[ -9 -59   7 -18   6]  J331
[-91 -54  10 -55 -27]  J584
[-59   7   7  -9 -18]  J571
again J571: 
[7]
succ: [-55]
[-27]
succ: [-54]
[10]
perm: [ -9 -18   7 -59   7]
J571

[-31 -20  37  -8 -45   7 -31  14 -54  17  17   9 -15   8 -23 -32 -18 -37
  -6 -16  -4  -4  20  17 -50 -14  -3   6  -3  58   6  35 -44  15  23 -11
 -49  16 -79  16 -49  14  -8 -36 -49]  J703
[ 12 -36  24 -35 -60  22  -1  22 -29  -3   8  24  23  20   3 -59  16 -10
  -6 -17  22 -32  21  37 -35 -30  -4  11  13  21  25  25  13  70  46   7
 -26  44  -1 -17  11  20 -48 -22 -26]  J842
[-22 -37 -56 -10   4  12  23   1  54  -6  17  23  -6 -24 -17   9   1   0
  -4   9 -26  -3  16  11  34 -34  36  14  56 -15 -29   2 -38  38  70  28
  -4   1 -31  29   2 -13  11  24  -2]  J364
[ -2 -14 -12 -18 -33  24   2 -19 -28  27 -30  37 -14  -7 -35 -42   9  -6
 -15 -20  30 -11  21  48  13 -16  24 -17  -5   1  13 -30  13  41  56  28
   3   5 -43  19 -19  14 -35   9 -25]  J573
[ -5 -27  -9 -31 -18  31  35 -20  -2  29  -4  -3  -2  24 -36  20  23  15
  14   6  47 -16  18   1   7 -38  25  20  -2 -53  12  43 -33  74  68  10
  19 -33 -27 -19  28   7 -49  14 -33]  J119
q: [-22 -37 -56 -10   4  12  23   1  54  -6  17  23  -6 -24 -17   9   1   0
  -4   9 -26  -3  16  11  34 -34  36  14  56 -15 -29   2 -38  38  70  28
  -4   1 -31  29   2 -13  11  24  -2]
J364
succ: [-24]
[-17]
perm: [ -2  24  11 -13   2  29 -31   1  -4  28  70  38 -38   2 -29 -15  56  14
  36 -34  34  11  16  -3 -26   9  -4   0   1   9 -17 -24  -6  23  17  -6
  54   1  23  12   4 -10 -56 -37 -22]
J364
q: [ -5 -27  -9 -31 -18  31  35 -20  -2  29  -4  -3  -2  24 -36  20  23  15
  14   6  47 -16  18   1   7 -38  25  20  -2 -53  12  43 -33  74  68  10
  19 -33 -27 -19  28   7 -49  14 -33]
J119

[-28 -17   0 -25 -56 -10 -28  -2]  J971
[ -3  17  10 -22 -50  22 -25  11]  J611
[ 35  28   6  -1  15  26 -27 -27]  J489
[-26 -61 -28 -28   1 -26  65  11]  J542
[-43 -31  20  54  11   1  40 -19]  J533
[-43 -31  20  54  11   1  40  35]  J580
[-68 -54  88  80  95  17  -7  86]  J503
[ 46  33 -27   4   3   2  81  71]  J293
[ 16  71  -8 -33 -62  21  -2  23]  J460
again J971: 
[-28]
perm: [-68 -54  -7  17  80  86  88  95]
J503
again J489: 
[-27]
has: [-18   0 -25 -56]
no

